Below is a small trained network, with its code and all its weights. Each question gives an input and a class and asks what happens when units are switched off, that is, made to give their printed mean instead of their output.

import numpy as np


def w(rows, s, z=0):
    codes = np.array(rows[::2]) - 128.0
    scale = np.full(codes.shape[1], s)
    scale[-1] = z or s
    return codes * scale


def f(y):
    return y / 2 * (1 + np.tanh(0.7978845608 * (y + 0.044715 * y**3)))


def log_softmax(a):
    a = a - a.max(-1, keepdims=True)
    return a - np.log(np.exp(a).sum(-1, keepdims=True))


def net(x, mask):
    res = np.array(x, float).reshape(1, 8) / 4 @ E
    y = f(res @ A[0][:, :-1].T + A[0][:, -1])
    res = res + np.where(mask, y, B[0][:, -1]) @ B[0][:, :-1]
    return log_softmax(res[-1] @ U[:, :-1].T + U[:, -1])


A, B = {}, {}
E = w([
[11,218,166,211,109,185,166,66,73],'x0',
[130,131,126,129,122,131,127,132,128],'x1',
[149,65,205,214,108,10,60,171,38],'x2',
[166,193,197,203,216,151,216,222,194],'x3',
[128,133,126,131,124,125,125,129,138],'x4',
[128,125,134,125,129,135,123,130,121],'x5',
[129,127,123,128,131,139,124,137,117],'x6',
[117,121,138,111,125,131,136,136,119],'x7',
],0.011)
A[0] = w([
[92,106,119,129,47,72,55,74,41,149],'n1',
[14,194,156,217,95,169,157,62,81,162],'n2',
[175,31,145,92,48,53,84,118,78,231],'n3',
[11,237,180,207,97,175,140,56,46,182],'n4',
[151,122,240,213,209,68,165,216,121,36],'n5',
[112,124,41,30,89,216,129,40,170,254],'n6',
[181,124,123,101,168,149,195,177,216,248],'n7',
[151,104,218,207,193,14,133,199,57,108],'n8',
[155,170,134,82,201,204,229,160,187,158],'n9',
[57,215,127,110,170,200,209,121,199,130],'n10',
[170,173,225,200,235,147,204,254,193,156],'n11',
[221,54,120,69,124,107,120,183,179,253],'n12',
[108,106,45,64,109,178,99,44,126,214],'n13',
],0.0093,0.0063)
B[0] = w([
[82,48,190,214,111,64,72,42,58,203],'n1',
[24,174,199,166,84,184,199,38,123,233],'n2',
[207,69,164,118,176,40,66,170,94,218],'n3',
[34,155,218,192,67,131,171,28,68,252],'n4',
[114,235,203,19,12,144,79,159,84,205],'n5',
[187,255,210,19,37,164,76,217,116,250],'n6',
[153,144,25,80,144,179,155,188,140,212],'n7',
[124,143,196,51,30,35,50,122,47,214],'n8',
[136,131,37,188,185,227,189,135,231,216],'n9',
[112,203,132,186,132,219,225,124,174,224],'n10',
[129,247,88,91,135,227,196,180,199,255],'n11',
[217,76,74,97,199,102,68,213,175,219],'n12',
[142,214,205,67,47,90,109,193,69,217],'n13',
],0.0089,0.022)
U = w([
[213,207,154,40,72,124,69,239,132,254],'0',
[78,238,203,91,18,163,152,102,63,156],'1',
[197,106,12,152,228,235,211,191,222,43],'2',
[67,167,102,253,195,250,242,74,221,8],'3',
[196,2,119,182,177,13,57,129,59,209],'4',
[51,38,186,252,107,54,98,8,45,30],'5',
],0.008,0.0068)

Each question gives the input, the list of numbers given to net, and the class t.
The units are the neurons (one row each of A and B). Each row of codes is followed by its name. A weight is (code - 128) times the scale printed after its matrix; where a second scale follows, it is the last column's (A, B and U).
mask holds one flag per neuron, in row order. A switched-off neuron (its flag False) gives its mean, the last column of its row in B, instead of its output. The means were averaged over made-up inputs and are rounded, as every weight is.
A unit's drop is (log p(t) with every unit on - log p(t) with that unit switched off) / (log p(t) with every unit on - log p(t) with every unit switched off).
The circuit of an input: a set's keep is (log p(t) with only the set's units on - log p(t) with every unit switched off) / (log p(t) with every unit on - log p(t) with every unit switched off). Starting from the 12 units with the biggest drops (on a tie, the unit counted first), units are removed one at a time, each time the one whose removal leaves the highest keep (on an exact tie, the one counted first), for as long as the keep stays at least 0.8.
circuit, biggest first: the units of the circuit, biggest drop first
top k neurons: the k neurons with the biggest drops, biggest first
drop of u: that unit's drop, to one decimal
input [1,-6,8,-5,2,-5,7,1], class 5: circuit, biggest first -> (n1)
input [-3,8,1,-7,-6,-5,-1,0], class 4: circuit, biggest first -> (n1; n11; n3)
input [0,7,-2,2,0,-8,-7,4], class 2: top 2 neurons -> (n4; n2)
input [-4,2,0,-5,-1,-1,-4,-6], class 0: top 2 neurons -> (n13; n6)
input [-4,-1,-8,0,-7,-3,3,7], class 0: top 2 neurons -> (n6; n13)
input [7,-6,0,8,5,-4,-4,2], class 3: top 2 neurons -> (n9; n6)
input [-4,-5,0,3,-5,-3,6,0], class 2: top 2 neurons -> (n6; n13)
input [-5,0,-5,1,2,-8,8,7], class 2: top 3 neurons -> (n9; n8; n5)
input [8,-7,-8,2,-2,-8,-6,-5], class 3: top 2 neurons -> (n9; n10)
input [4,1,2,0,0,-2,-1,8], class 5: top 2 neurons -> (n6; n11)
input [-7,8,-7,2,5,8,3,5], class 2: drop of n9 -> 0.2
input [-2,-7,1,-3,-5,-2,-6,8], class 4: drop of n11 -> 0.1
input [5,8,-1,1,-5,8,-7,-4], class 3: drop of n8 -> 0.2
